Below is a small trained network, with its code and all its weights. Each question gives an input and a target symbol and asks what happens when units are switched off, that is, made to give their printed mean instead of their output.

import numpy as np


def w(rows, s, z=0):
    codes = np.array(rows[::2]) - 128.0
    scale = np.full(codes.shape[1], s)
    scale[-1] = z or s
    return codes * scale


def norm(h):
    return h / np.sqrt((h * h).mean(-1, keepdims=True) + 1e-5)


def f(y):
    return y / 2 * (1 + np.tanh(0.7978845608 * (y + 0.044715 * y**3)))


def softmax(a):
    e = np.exp(a - a.max(-1, keepdims=True))
    return e / e.sum(-1, keepdims=True)


def log_softmax(a):
    a = a - a.max(-1, keepdims=True)
    return a - np.log(np.exp(a).sum(-1, keepdims=True))


def net(x, mask):
    ids = ['ΔΛΞΠΨΩαβγεζθστφ'.index(c) for c in x.split()]
    T = len(ids)
    res = E[ids] + P[:T]
    q, k, v = (norm(res) @ M[0].T for M in (Q, K, V))
    z = softmax(np.where(np.tri(T) > 0, q @ k.T / 3**0.5, -1e9)) @ v
    res = res + np.where(mask[0], z, O[0][:, -1]) @ O[0][:, :-1]
    y = f(norm(res) @ A[0][:, :-1].T + A[0][:, -1])
    res = res + np.where(mask[1:9], y, B[0][:, -1]) @ B[0][:, :-1]
    return log_softmax(norm(res)[-1] @ U[:, :-1].T + U[:, -1])


Q, K, V, O, A, B = {}, {}, {}, {}, {}, {}
E = w([
[7,159,188,118,162],'Δ',
[21,193,178,154,177],'Λ',
[53,186,139,128,167],'Ξ',
[40,182,144,121,170],'Π',
[9,179,183,134,167],'Ψ',
[36,146,182,182,129],'Ω',
[50,153,163,173,135],'α',
[28,114,163,82,113],'β',
[11,183,194,156,160],'γ',
[66,135,115,128,127],'ε',
[30,181,162,114,179],'ζ',
[54,175,139,139,163],'θ',
[32,172,145,121,165],'σ',
[38,175,143,124,173],'τ',
[34,181,146,116,173],'φ',
],0.0015)
P = w([
[205,102,142,131,189],'0',
[2,171,79,135,78],'1',
[159,67,138,132,164],'2',
[41,168,108,157,99],'3',
[190,134,83,127,132],'4',
[48,146,124,184,113],'5',
[181,98,156,109,132],'6',
[35,156,137,174,115],'7',
[125,88,90,139,147],'8',
[43,176,157,188,137],'9',
[190,173,100,116,100],'10',
[37,159,169,191,130],'11',
[142,83,179,110,139],'12',
[35,161,165,202,146],'13',
],0.0041)
Q[0] = w([
[187,117,27,145,191],'head 0',
[76,70,36,216,180],'head 0',
[56,2,226,103,228],'head 0',
],0.0052)
K[0] = w([
[168,18,161,72,159],'head 0',
[113,107,236,123,183],'head 0',
[254,246,221,53,58],'head 0',
],0.005)
V[0] = w([
[163,112,254,248,70],'head 0',
[137,35,85,6,103],'head 0',
[12,185,244,12,138],'head 0',
],0.0037)
O[0] = w([
[174,158,141,41,3,163],'head 0',
[63,169,208,230,173,4],'head 0',
[227,22,217,125,195,183],'head 0',
],0.0047,0.0022)
A[0] = w([
[124,84,116,150,112,5],'neuron 0',
[242,99,96,129,131,84],'neuron 1',
[4,169,90,123,172,103],'neuron 2',
[223,61,97,66,63,5],'neuron 3',
[125,178,171,188,200,174],'neuron 4',
[20,182,93,140,105,31],'neuron 5',
[67,175,147,198,13,13],'neuron 6',
[157,55,183,77,69,149],'neuron 7',
],0.004,0.0031)
B[0] = w([
[141,240,118,49,247,56],'neuron 0',
[66,62,168,115,254,129],'neuron 1',
[126,244,74,161,158,254],'neuron 2',
[89,195,242,97,88,140],'neuron 3',
[59,110,118,154,82,175],'neuron 4',
[101,119,209,165,227,177],'neuron 5',
[141,64,214,85,117,146],'neuron 6',
[152,199,73,183,186,231],'neuron 7',
],0.0037,0.0017)
U = w([
[3,248,37,226,158,180],'Δ',
[38,54,247,252,47,236],'Λ',
[180,54,186,104,211,80],'Ξ',
[164,71,93,132,174,33],'Π',
[152,67,97,144,176,4],'Ψ',
[194,205,76,46,29,132],'Ω',
[153,55,141,122,177,37],'α',
[174,96,39,142,194,39],'β',
[228,100,186,49,178,166],'γ',
[146,51,81,136,163,34],'ε',
[188,96,163,70,190,80],'ζ',
[147,51,114,139,168,44],'θ',
[217,214,99,16,25,190],'σ',
[182,148,29,142,164,37],'τ',
[180,45,184,154,228,76],'φ',
],0.0049,0.0038)

Each question gives the input, a string of symbols that net reads in full, and the target symbol t.
The units are the heads (3 rows each of Q, K, V and O) and the neurons (one row each of A and B). Each row of codes is followed by its name. A weight is (code - 128) times the scale printed after its matrix; where a second scale follows, it is the last column's (O, A, B and U).
mask holds one flag per unit, heads first, then neurons. A switched-off unit (its flag False) gives its mean, the last column of its rows in O or B, instead of its output. The means were averaged over made-up inputs and are rounded, as every weight is.
A unit's drop is (log p(t) with every unit on - log p(t) with that unit switched off) / (log p(t) with every unit on - log p(t) with every unit switched off).
The circuit of an input: a set's keep is (log p(t) with only the set's units on - log p(t) with every unit switched off) / (log p(t) with every unit on - log p(t) with every unit switched off). Starting from all 9 units, units are removed one at a time, each time the one whose removal leaves the highest keep (on an exact tie, the one counted first), for as long as the keep stays at least 0.8.
units of the circuit, in order: the units of the circuit, biggest drop first
most important unit: the unit with the biggest drop
top k neurons: the k neurons with the biggest drops, biggest first
drop when u is switched off: that unit's drop, to one decimal
input ε Ψ ε Ξ Ψ, target Δ: units of the circuit, in order => [head 0]
input α θ σ ε β Ω Ψ, target Λ: units of the circuit, in order => [head 0; neuron 4]
input ε α φ ζ Ω Δ Ξ, target σ: top 3 neurons => [neuron 3; neuron 2; neuron 5]
input φ γ β Ω γ, target Λ: units of the circuit, in order => [head 0; neuron 4]
input β α Ω ε β β τ, target Λ: top 2 neurons => [neuron 4; neuron 7]
input Ψ Ψ θ α β Δ Ξ, target Λ: top 3 neurons => [neuron 4; neuron 7; neuron 2]
input γ Δ Ω Ω Ω Ω φ ε α Ω β α θ, target Λ: units of the circuit, in order => [head 0; neuron 4]
input Ω α Ω Ω β ζ θ, target Λ: top 2 neurons => [neuron 4; neuron 7]
input Ω Ω σ ζ Ω Λ γ, target σ: top 2 neurons => [neuron 3; neuron 2]
input Ω Δ Ω Ω Ω Ω φ, target σ: top 2 neurons => [neuron 3; neuron 2]
input Ω Ω β, target σ: top 2 neurons => [neuron 3; neuron 7]
input Ξ Λ Δ γ Ω β Π, target σ: top 2 neurons => [neuron 3; neuron 5]
input β Ω Ω, target Λ: top 2 neurons => [neuron 2; neuron 4]
input τ γ β Ψ ζ Π Ω Ω σ, target σ: top 3 neurons => [neuron 3; neuron 5; neuron 2]
input γ α Ψ Λ α γ Ω γ Δ, target σ: top 2 neurons => [neuron 3; neuron 7]
input β α φ, target Λ: most important unit => head 0
input ε Ω Δ β α α α θ α γ Ω Ω β, target σ: top 2 neurons => [neuron 7; neuron 3]
input α Δ Ξ Ψ γ Π γ Ω ε σ Π, target Δ: drop when head 0 is switched off => 1.5
input ε α Ω Ω θ α ε σ Ω, target Δ: drop when neuron 1 is switched off => 0.1
input ε θ ζ, target Δ: drop when neuron 2 is switched off => 0.1
input Π Δ Ω γ γ Δ Ω γ Ξ, target σ: units of the circuit, in order => [head 0]
